Below are the code and all the weights of a small trained network. Each question names an input and a class and asks about switching units off, where a switched-off unit gives its printed mean instead of its output.

import numpy as np


def w(rows, s, z=0):
    codes = np.array(rows[::2]) - 128.0
    scale = np.full(codes.shape[1], s)
    scale[-1] = z or s
    return codes * scale


def norm(h):
    return h / np.sqrt((h * h).mean(-1, keepdims=True) + 1e-5)


def f(y):
    return np.maximum(y, 0)


def log_softmax(a):
    a = a - a.max(-1, keepdims=True)
    return a - np.log(np.exp(a).sum(-1, keepdims=True))


def net(x, mask):
    res = np.array(x, float).reshape(1, 3) / 4 @ E
    u = 0
    for l in range(3):
        y = f(norm(res) @ A[l][:, :-1].T + A[l][:, -1])
        res = res + np.where(mask[u : u + 4], y, B[l][:, -1]) @ B[l][:, :-1]
        u += 4
    return log_softmax(norm(res)[-1] @ U[:, :-1].T + U[:, -1])


A, B = {}, {}
E = w([
[65,142,103,113,128,123,3,142,137,157,34,174],'x0',
[163,138,118,143,86,64,116,184,118,180,161,166],'x1',
[124,120,145,160,74,143,107,85,139,107,94,178],'x2',
],0.0037)
A[0] = w([
[58,116,139,130,141,175,136,58,178,73,95,146,65],'0.n0',
[133,128,113,174,15,118,130,121,128,125,131,185,84],'0.n1',
[74,99,179,108,147,190,124,3,139,28,107,107,33],'0.n2',
[96,137,109,159,87,149,73,64,129,118,82,219,2],'0.n3',
],0.0042,0.0037)
B[0] = w([
[208,233,154,182,150,239,43,56,135,211,18,115,220],'0.n0',
[105,45,245,216,112,39,84,113,145,118,144,199,199],'0.n1',
[251,184,148,221,228,250,129,171,167,188,71,20,254],'0.n2',
[115,3,149,167,58,89,31,240,251,21,33,144,217],'0.n3',
],0.0042,0.0038)
A[1] = w([
[15,145,20,91,160,194,52,89,186,140,15,98,58],'1.n0',
[141,100,63,166,90,58,111,158,73,199,146,173,164],'1.n1',
[97,110,80,105,133,179,232,130,104,65,174,50,5],'1.n2',
[3,73,152,97,163,137,62,107,187,110,50,159,73],'1.n3',
],0.0035,0.002)
B[1] = w([
[136,179,108,122,199,91,254,3,170,125,237,166,253],'1.n0',
[125,110,95,89,158,212,63,109,91,163,87,107,230],'1.n1',
[17,56,111,180,89,78,168,241,173,15,124,27,185],'1.n2',
[65,204,114,117,131,88,215,141,126,59,196,153,235],'1.n3',
],0.0049,0.0035)
A[2] = w([
[136,15,158,162,138,150,203,233,147,38,131,30,81],'2.n0',
[176,204,126,119,120,243,150,25,115,81,9,102,4],'2.n1',
[150,115,134,215,182,181,177,130,156,77,106,4,121],'2.n2',
[166,115,181,120,62,119,156,23,43,178,176,152,71],'2.n3',
],0.004,0.0025)
B[2] = w([
[43,103,151,66,86,50,126,154,102,87,135,99,222],'2.n0',
[237,186,141,179,183,190,183,123,162,254,42,35,207],'2.n1',
[154,160,123,92,122,137,178,206,133,81,100,54,254],'2.n2',
[178,113,184,162,102,176,159,50,88,167,199,116,149],'2.n3',
],0.006)
U = w([
[241,221,158,226,221,242,208,121,230,112,22,32,208],'0',
[231,12,236,223,29,157,183,18,31,191,239,154,179],'1',
[41,41,178,34,36,12,238,244,57,10,198,2,172],'2',
[49,37,202,219,30,40,20,224,219,23,27,240,183],'3',
[164,98,45,28,184,179,29,195,9,231,125,94,129],'4',
[25,244,20,40,222,42,196,49,166,84,216,224,156],'5',
[129,22,20,67,24,251,215,26,47,32,68,208,2],'6',
[156,31,9,86,39,228,207,52,76,39,83,201,2],'7',
],0.0071,0.0058)

Each question gives the input, the list of numbers given to net, and the class t.
The units are the neurons (one row each of A and B). Each row of codes is followed by its name. A weight is (code - 128) times the scale printed after its matrix; where a second scale follows, it is the last column's (A, B and U).
mask holds one flag per neuron, layer by layer. A switched-off neuron (its flag False) gives its mean, the last column of its row in B, instead of its output. The means were averaged over made-up inputs and are rounded, as every weight is.
A unit's drop is (log p(t) with every unit on - log p(t) with that unit switched off) / (log p(t) with every unit on - log p(t) with every unit switched off).
The circuit of an input: a set's keep is (log p(t) with only the set's units on - log p(t) with every unit switched off) / (log p(t) with every unit on - log p(t) with every unit switched off). Starting from all 12 units, units are removed one at a time, each time the one whose removal leaves the highest keep (on an exact tie, the one counted first), for as long as the keep stays at least 0.8.
units of the circuit, in order: the units of the circuit, biggest drop first
k most important neurons: the k neurons with the biggest drops, biggest first
top k neurons in layer l: the k neurons of layer l with the biggest drops, biggest first
drop when u is switched off: that unit's drop, to one decimal
input [3,0,7], class 3: units of the circuit, in order	(0.n3)
input [7,-6,-8], class 5: units of the circuit, in order	(1.n0; 1.n3)
input [6,4,-8], class 5: 2 most important neurons	(0.n2; 1.n0)
input [-4,7,-1], class 1: 3 most important neurons	(0.n3; 1.n2; 0.n2)
input [4,8,-4], class 4: 2 most important neurons	(1.n1; 0.n3)
input [-2,2,-1], class 2: 2 most important neurons	(0.n0; 0.n1)
input [-4,0,5], class 1: units of the circuit, in order	(0.n3; 0.n1; 2.n3)
input [-3,1,3], class 1: 3 most important neurons	(0.n3; 0.n2; 1.n2)
input [1,0,5], class 3: 2 most important neurons	(0.n3; 0.n1)
input [1,2,-6], class 4: top 2 neurons in layer 1	(1.n2; 1.n0)
input [4,2,-8], class 5: top 2 neurons in layer 2	(2.n1; 2.n2)
input [0,7,-2], class 4: 3 most important neurons	(1.n1; 1.n0; 0.n3)
input [-6,-6,-1], class 2: top 3 neurons in layer 1	(1.n2; 1.n1; 1.n0)
input [-1,5,1], class 1: most important neuron	(0.n3)
input [-2,3,-3], class 2: 2 most important neurons	(0.n0; 0.n1)
input [1,-1,-2], class 5: drop when 0.n2 is switched off	0.8
input [2,4,3], class 3: drop when 2.n1 is switched off	0.0
input [-1,2,3], class 3: drop when 1.n0 is switched off	0.1
input [2,-1,-1], class 5: drop when 1.n0 is switched off	0.1
input [-3,-4,-3], class 2: units of the circuit, in order	(2.n0)
